How the elements are linked:
* | + § ! & ^ $
Lir | Mit Lav Rok Vug Zag Zul
Nok | Fub Dol Kop Gid Nug Nam
Tel | Zib Fut Fer Gav Zul Zag
Kop | Vis Vug Nok Lav Dop Tun
Zil | Des none Zag Pob Rok Fer
Nug | Zar Pob Dop none Nok Moz
Keb | Vin Lup Mas Nam Nov Gid
Zus | Nov Fur Gil Kub Vin Paf
Far | Dol Fub Vef Gop Lun Lus
Tul | Pur Sas Lus Nem Dur Vef
Dur | Gav Ses Tuv Zib Tul Koz
Zag | Kiv Nen Zil Fev Lir Tel
Gav | Dur Buf Kar Tel Pur Fev
Mef | Nen Kiv Paf Rik Bir Gil
Mit | Lir Bir Gop Vef Kiv Nem
Nov | Zus Fer Fut Moz Keb none
Paf | none Des Mef Zar Kov Zus
Koz | Fev Rik Lun Kiv Vef Dur
Fur | Fer Zus Zib Tuv Dag Des
Vug | Vef Kop Dol Lir Fev Pur
Tun | Sas Pur Nam Mas Buf Kop
Bir | Lav Mit Kov Vis Mef Kur
Zul | Nem Mas Lup Pur Tel Lir
Nen | Mef Zag none Dop Lav Fut
Des | Zil Paf Kiv Lun Gop Fur
Nam | Leg Num Tun Keb Moz Nok
Gid | Kov Rok Lav Nok none Keb
Lup | Dag Keb Zul Num Fer Rok
Dag | Lup Vin Nem Lus Fur Gop
Kov | Gid Gop Bir Fub Paf Vin
Sas | Tun Tul Leg Kur Ses Vis
Pur | Tul Tun Num Zul Gav Vug
Rok | Gop Gid Lir Dol Zil Lup
Fer | Fur Nov Tel Kar Lup Zil
Vef | Vug Vis Far Mit Koz Tul
Moz | Kub Kar Buf Nov Nam Nug
Dop | Rik Fev Nug Nen Kop Buf
Kur | Mas Nem Vin Sas Gil Bir
Kiv | Zag Mef Des Koz Mit Zib
Gop | Rok Kov Mit Far Des Dag
Pob | Lun Nug Fev Zil Dol Kar
Vis | Kop Vef Fub Bir Rik Sas
Buf | Ses Gav Moz Fut Tun Dop
Lav | Bir Lir Gid Kop Nen Mas
Rik | Dop Koz Zar Mef Vis Ses
Fev | Koz Dop Pob Zag Vug Gav
Fub | Nok Far Vis Kov Zar Leg
Fut | Gil Tel Nov Buf Mas Nen
Kub | Moz Tuv Ses Zus Leg Zar
Ses | Buf Dur Kub Gil Sas Rik
Gil | Fut Zib Zus Ses Kur Mef
Tuv | Kar Kub Dur Fur Lus Lun
Dol | Far Nok Vug Rok Pob Num
Nem | Zul Kur Dag Tul Zib Mit
Lun | Pob Zar Koz Des Far Tuv
Lus | Num Leg Tul Dag Tuv Far
Mas | Kur Zul Keb Tun Fut Lav
Vin | Keb Dag Kur Leg Zus Kov
Zar | Nug Lun Rik Paf Fub Kub
Leg | Nam Lus Sas Vin Kub Fub
Zib | Tel Gil Fur Dur Nem Kiv
Num | Lus Nam Pur Lup Kar Dol
Kar | Tuv Moz Gav Fer Num Pob

The rows follow the links: the fewer symbols apart two elements are, the more alike their rows tend to be.

Each row is also shifted at random along 4 hidden directions that mean nothing.

Some elements, each with a row of numbers:
Nen: -3	15	-15	0	7	4	4	11	2	-15	-15	-4	9	2	6	-6	15	4	-3	-21	14	13	9	-26	-5	-22	7	-8	-24	-13	-9	-1	8	13	0	6	-32	5	-3	-17	9
Rik: 37	11	-5	2	-6	-14	-10	-20	12	-12	-14	1	-14	16	17	-4	10	21	11	-8	16	-18	9	-8	5	11	13	-1	-5	-9	3	-7	4	-17	-25	-20	12	2	4	-13	-10
Vug: 24	3	8	13	31	-25	-3	8	11	7	-11	-1	16	-6	-21	40	-4	-2	31	-8	-20	-8	1	23	8	13	-2	14	9	7	13	18	-15	14	16	0	-2	2	-34	11	-1
Kur: -9	-8	8	4	8	-24	-2	-4	-7	7	5	-4	29	6	-15	26	12	-10	-5	-36	-11	0	-15	-4	-11	6	10	-15	10	6	-3	-18	-4	27	25	-4	-24	12	-7	-2	-2
Zar: -4	25	-2	14	-18	5	6	0	10	5	-19	-19	0	2	25	18	3	-4	-15	-13	-14	17	-1	-20	-24	3	-6	-3	-7	-13	1	-2	0	8	21	14	-25	-10	11	-16	5
Mas: 24	-12	-5	-4	19	-8	7	10	-10	-14	3	9	24	0	-19	1	22	-3	-7	-13	9	5	-8	-2	-8	-6	-1	-12	-4	16	-10	-11	1	20	22	-2	-17	6	-9	-1	6
Nem: 23	-5	5	-8	-6	15	-6	15	-17	5	21	1	-2	-10	-13	-24	-11	-6	-20	-11	4	17	-4	-17	-1	-26	-4	-10	-14	6	-11	-8	6	0	-11	13	-13	10	6	18	-4
Zib: -5	-13	1	-4	-11	-12	-24	-13	-3	6	26	-5	-3	-7	1	16	-13	15	13	-11	11	-11	4	-15	16	-1	23	8	-1	7	1	-3	6	-2	-36	-21	9	7	5	3	5
Fut: -29	6	-13	1	-2	0	-12	0	0	-14	-8	2	2	4	5	-4	18	15	0	-20	16	5	2	-27	4	-18	13	-6	-19	7	-10	-14	2	4	-19	-10	-7	-6	10	-13	5
Lir: 35	-2	-9	-5	10	-9	2	14	4	-18	7	7	6	-11	-20	-3	-14	8	8	-19	19	3	11	5	4	-17	7	1	-18	3	-6	11	6	-5	-12	-3	-7	16	-16	16	-2
Tel: -33	-4	0	-3	1	0	-21	0	-4	5	7	0	9	-11	-7	18	-8	13	19	-6	4	-3	2	-9	14	-14	6	8	-11	7	2	6	-4	9	-23	-8	-2	-2	-3	5	8
Des: -1	-10	4	-13	6	13	0	3	-1	9	16	-13	-6	-3	1	4	-23	2	0	23	2	-6	7	-1	-2	2	-5	8	22	-18	11	17	19	-2	16	5	4	8	1	-4	13
Dag: -2	5	-3	-7	-28	10	-3	5	-2	2	24	6	-22	-18	-3	-23	-23	0	-17	-21	6	27	0	-10	-1	-20	8	-14	-17	6	-17	-10	11	-16	-20	2	-6	7	13	20	-14
Koz: 25	-3	16	5	7	1	-9	-5	1	18	-4	-14	1	9	1	19	-15	4	15	13	-14	-18	-2	1	8	8	-4	9	14	-16	19	16	-6	9	-2	6	5	3	-3	-1	11
Gav: -6	7	-9	2	-11	7	-17	-5	4	0	-4	6	-4	-6	8	1	-1	21	18	7	-1	-5	8	-6	16	-6	10	14	-17	14	1	7	-10	0	-40	-7	17	-22	3	5	-2
Fev: -5	15	3	10	2	9	-7	2	10	1	-14	-4	2	-4	4	14	-6	12	24	4	-9	-2	12	-2	13	-6	-1	15	-10	-6	4	19	-2	8	-13	2	1	-10	-10	1	4
Keb: -33	-7	-6	-8	5	-5	7	-2	-3	-20	7	16	0	-4	-9	-16	11	-5	-13	1	16	0	-2	10	0	3	4	-3	2	12	-12	-12	-1	-13	7	-5	8	2	-1	4	-7
Dop: -14	18	-4	13	4	3	-4	4	7	3	-33	-7	18	18	11	10	16	0	2	-8	-8	2	-1	-9	-1	-5	-8	3	-8	-10	6	4	-12	12	15	8	-16	-6	-7	-12	8
Fub: 2	6	13	5	1	-14	9	-9	6	6	-10	-4	0	10	8	6	5	-12	-4	-3	-19	-7	-5	16	-16	25	-8	-10	22	-7	8	-4	-7	-6	27	3	3	3	-1	1	-11
Bir: 7	-13	9	-4	15	2	8	-1	-7	-5	1	-2	-4	16	-5	-28	3	-5	-24	4	12	-19	-10	5	-2	4	-6	-11	1	-20	2	-11	7	-14	2	-1	-4	27	8	0	-3
Gop: 0	-2	8	-8	-4	4	7	9	5	9	13	-4	-14	-6	-4	-11	-24	-2	-11	-2	5	10	6	5	-2	-5	-4	-4	9	-16	3	6	12	-7	9	7	-4	15	-1	12	-3
Fur: -11	-14	8	-12	4	-6	-7	-7	-6	19	31	-9	3	-9	-7	32	-13	1	3	10	-5	-4	-4	2	0	6	3	5	28	2	11	2	10	10	5	-4	6	-1	3	-2	14
Far: 48	9	5	-4	-13	5	1	0	6	-5	5	3	-22	-13	-1	-18	-21	-3	-2	1	-3	7	11	7	-7	0	-7	-4	-2	-1	-4	6	5	-16	-8	0	5	5	6	12	-9
Dol: -16	21	8	9	-7	19	8	17	9	8	-17	3	3	-15	-6	-6	-16	-15	-4	6	-27	28	8	5	-10	-8	-18	4	-9	-4	-6	12	-7	3	10	21	-11	-7	-7	16	-7

Start, symbols taken left to right, then the element you end at.
Answer with the element's name.
1	-4	-9	2	1	-6	11	-8	2	-11	-6	10	-1	-6	-2	-9	22	-7	2	9	3	-1	-6	21	-4	14	-4	-2	5	20	-10	-8	-12	-10	8	-12	16	-9	-2	2	-8
+ $ + $ +: Leg
-3	17	4	15	14	-6	13	12	3	-3	-32	0	14	12	-4	0	18	-11	1	-12	-18	0	-3	1	-12	1	-16	-6	-14	-5	-2	3	-14	10	25	9	-17	1	-11	-2	-8
§ $ § & ^: Fut
21	0	-14	-1	12	-7	14	8	4	-30	-11	12	1	-1	-8	-30	10	10	-4	-18	22	-3	8	-2	0	-6	9	-9	-18	-5	-6	-2	8	-13	-7	-10	-7	11	-10	-1	-10
^ + ^ §: Mit
-15	2	-3	-2	-1	-22	5	-9	4	-12	-7	5	-15	-4	-2	-10	-7	-1	-6	-16	9	-8	4	8	-4	12	6	-10	6	-10	0	-8	10	-18	4	-11	-3	22	2	0	-12
§ & ^ +: Pob
-21	-17	4	-7	15	1	4	14	-12	8	19	-1	12	-12	-22	11	-8	-18	2	14	-7	8	-6	19	-2	-5	-9	1	16	11	-4	9	-3	13	32	12	0	0	-15	10	6
§ ^ &: Moz
6	-7	10	-2	4	18	13	18	-11	16	1	1	7	-5	-11	-7	2	-20	-4	28	-17	13	-8	21	-2	-5	-20	-1	7	18	-1	8	-13	13	28	21	3	-13	-4	17	2
^ ! $ ^ !: Dol
-1	3	9	2	-16	4	-18	-11	-1	23	5	-9	6	3	5	15	-6	0	8	5	-15	-2	-6	-14	12	-1	-2	6	1	6	7	0	-12	10	-20	3	1	-9	8	1	2
+ ^ ! $: Dol
-32	3	-5	1	6	3	-3	3	10	-8	6	-7	0	-8	3	13	-19	16	14	11	11	-2	21	5	3	-2	2	11	6	-9	6	18	15	-1	-4	0	7	3	-4	0	6
& ^ §: Nok
-19	10	-7	11	-6	-24	-14	-14	7	-16	-10	16	-6	0	3	1	22	10	16	-25	4	-10	-6	6	12	4	10	0	-16	18	-10	-12	-20	-10	-28	-18	11	-9	-3	9	-20
^ + & ^ !: Vin
-7	-7	-8	-7	18	-13	20	8	5	-17	-6	4	7	0	-11	-4	6	-2	-3	4	13	-4	4	19	-10	7	0	-1	7	-2	-3	-1	4	-2	26	-2	-3	13	-15	-6	-2
+ + $ + &: Leg
-6	-11	13	0	19	-9	-4	4	-5	20	14	-22	11	8	-9	25	-17	0	12	8	-7	-14	0	1	1	6	0	11	21	-16	22	15	12	21	14	2	-8	16	-12	-6	19
! + ! !: Zil
-9	9	-9	2	1	-32	-2	-19	14	-14	6	-9	-5	-1	9	29	2	14	10	-17	14	-9	12	-2	-6	20	19	2	18	-8	10	-4	15	-4	7	-17	1	11	0	-18	3
! ! !: Mef
35	-2	3	-1	15	-17	-5	8	2	-6	15	-5	0	-7	-18	8	-20	8	6	-25	5	-3	6	1	2	-4	9	-5	-3	-7	3	6	13	2	0	-6	-9	23	-11	13	-2
& & + + +: Lir
0	15	-6	6	0	-5	-4	-10	18	-9	-3	2	-9	-10	13	18	-12	12	22	9	2	4	18	8	7	10	6	18	-1	3	6	15	4	-5	-11	-7	17	-11	-9	-2	-1
& $ ! ^: Zul
-47	-2	10	0	18	-5	13	11	1	1	5	2	0	-5	-17	4	-22	-9	7	6	-8	-1	5	21	1	9	-9	6	15	-7	8	18	-2	0	11	6	1	9	-16	14	2
§ + !: Bir
27	-13	6	-3	2	6	1	-12	-9	10	-3	-6	10	22	12	0	22	-4	-10	23	-5	-9	-14	-10	2	6	-8	2	9	5	5	-8	-12	7	7	-3	9	-9	4	-16	9
+ ! § !: Gav
17	-13	2	-8	18	35	13	22	-12	1	2	-6	7	9	-1	-16	-11	0	-15	31	13	1	8	-4	2	-24	-11	8	-1	-14	6	16	18	9	4	18	-6	3	-7	-6	25
+ $ ! ! !: Fur
